Below is a small trained network, with its code and all its weights. Each question gives an input and a class and asks what happens when units are switched off, that is, made to give their printed mean instead of their output.

import numpy as np


def w(rows, s, z=0):
    codes = np.array(rows[::2]) - 128.0
    scale = np.full(codes.shape[1], s)
    scale[-1] = z or s
    return codes * scale


def f(y):
    return np.maximum(y, 0)


def log_softmax(a):
    a = a - a.max(-1, keepdims=True)
    return a - np.log(np.exp(a).sum(-1, keepdims=True))


def net(x, mask):
    res = np.array(x, float).reshape(1, 8) / 4 @ E
    y = f(res @ A[0][:, :-1].T + A[0][:, -1])
    res = res + np.where(mask, y, B[0][:, -1]) @ B[0][:, :-1]
    return log_softmax(res[-1] @ U[:, :-1].T + U[:, -1])


A, B = {}, {}
E = w([
[104,79,101,152,121,201,79,119,94],'x0',
[122,130,137,149,116,46,70,115,181],'x1',
[212,144,210,84,173,76,96,142,145],'x2',
[121,182,121,82,140,113,189,178,117],'x3',
[64,79,120,160,80,221,134,177,109],'x4',
[217,129,169,28,53,115,139,216,69],'x5',
[194,137,80,71,145,100,254,111,131],'x6',
[76,175,185,125,16,135,131,242,211],'x7',
],0.0077)
A[0] = w([
[107,163,150,93,95,191,75,150,149,133],'neuron 1',
[78,138,82,205,151,155,145,83,152,154],'neuron 2',
[154,106,108,115,140,136,176,136,105,131],'neuron 3',
[206,136,180,99,132,78,83,55,114,179],'neuron 4',
[2,116,133,152,108,180,115,152,167,254],'neuron 5',
[187,127,73,96,142,162,185,98,77,141],'neuron 6',
[168,208,86,100,116,64,222,153,121,211],'neuron 7',
[193,133,132,112,186,84,50,90,104,181],'neuron 8',
[120,96,51,134,161,214,177,90,19,201],'neuron 9',
[106,139,195,155,49,201,83,191,121,172],'neuron 10',
[52,106,87,150,150,154,114,98,169,105],'neuron 11',
[124,157,166,90,59,126,155,177,154,168],'neuron 12',
[96,118,149,194,159,154,78,57,150,162],'neuron 13',
[178,182,154,101,130,78,130,135,198,206],'neuron 14',
],0.0085,0.004)
B[0] = w([
[138,111,116,148,75,124,125,153,90,189],'neuron 1',
[88,169,113,141,131,96,113,54,176,202],'neuron 2',
[172,153,123,120,116,158,178,66,149,167],'neuron 3',
[176,94,195,62,212,139,44,184,77,216],'neuron 4',
[57,141,46,222,91,121,87,125,107,252],'neuron 5',
[197,86,138,69,118,165,190,108,113,200],'neuron 6',
[112,164,175,103,93,133,254,119,170,236],'neuron 7',
[165,94,169,127,171,109,91,133,124,216],'neuron 8',
[194,100,50,123,125,180,157,57,144,236],'neuron 9',
[120,87,86,227,90,150,138,215,72,250],'neuron 10',
[141,165,74,170,104,102,83,94,165,188],'neuron 11',
[61,159,135,124,110,123,175,160,113,222],'neuron 12',
[98,136,86,165,165,92,65,60,121,211],'neuron 13',
[160,200,209,111,141,67,119,193,144,217],'neuron 14',
],0.0086,0.011)
U = w([
[206,76,157,91,171,104,27,154,93,150],'0',
[155,215,164,73,91,78,196,164,176,186],'1',
[97,165,40,178,120,82,67,1,190,3],'2',
[221,76,49,72,105,228,199,42,140,49],'3',
[104,108,56,195,31,188,124,223,68,230],'4',
],0.0068,0.00074)

Each question gives the input, the list of numbers given to net, and the class t.
The units are the neurons (one row each of A and B). Each row of codes is followed by its name. A weight is (code - 128) times the scale printed after its matrix; where a second scale follows, it is the last column's (A, B and U).
mask holds one flag per neuron, in row order. A switched-off neuron (its flag False) gives its mean, the last column of its row in B, instead of its output. The means were averaged over made-up inputs and are rounded, as every weight is.
A unit's drop is (log p(t) with every unit on - log p(t) with that unit switched off) / (log p(t) with every unit on - log p(t) with every unit switched off).
The circuit of an input: a set's keep is (log p(t) with only the set's units on - log p(t) with every unit switched off) / (log p(t) with every unit on - log p(t) with every unit switched off). Starting from the 12 units with the biggest drops (on a tie, the unit counted first), units are removed one at a time, each time the one whose removal leaves the highest keep (on an exact tie, the one counted first), for as long as the keep stays at least 0.8.
units of the circuit, in order: the units of the circuit, biggest drop first
k most important neurons: the k neurons with the biggest drops, biggest first
drop when u is switched off: that unit's drop, to one decimal
input [3,3,-4,-3,5,-6,-3,5], class 2: units of the circuit, in order	neuron 2
input [8,-6,7,5,2,7,-2,-1], class 3: units of the circuit, in order	neuron 5; neuron 14
input [3,1,-8,6,-1,-2,3,-4], class 3: 2 most important neurons	neuron 9; neuron 6
input [-5,-1,3,6,-4,-3,0,-7], class 0: 3 most important neurons	neuron 4; neuron 8; neuron 12
input [-6,-3,6,-1,-3,-6,5,-7], class 0: 3 most important neurons	neuron 4; neuron 8; neuron 14
input [-2,4,1,-7,1,6,1,1], class 0: units of the circuit, in order	neuron 4; neuron 5
input [0,0,1,3,1,7,-1,0], class 1: units of the circuit, in order	neuron 5; neuron 7
input [2,8,1,1,-8,4,6,-6], class 0: 2 most important neurons	neuron 4; neuron 8
input [3,3,5,3,-2,8,7,-5], class 1: 2 most important neurons	neuron 7; neuron 14
input [1,2,7,0,-7,-6,-1,6], class 0: 2 most important neurons	neuron 4; neuron 7
input [2,0,3,-6,-2,0,-7,-4], class 0: drop when neuron 4 is switched off	0.3
input [-4,-8,2,5,3,2,-6,-8], class 3: drop when neuron 5 is switched off	0.0
input [-6,6,-5,-6,-4,2,3,-5], class 0: drop when neuron 4 is switched off	0.2
input [0,7,6,-5,4,2,7,-1], class 0: units of the circuit, in order	neuron 4
input [-2,1,-7,7,-3,-3,2,-2], class 3: drop when neuron 13 is switched off	0.1
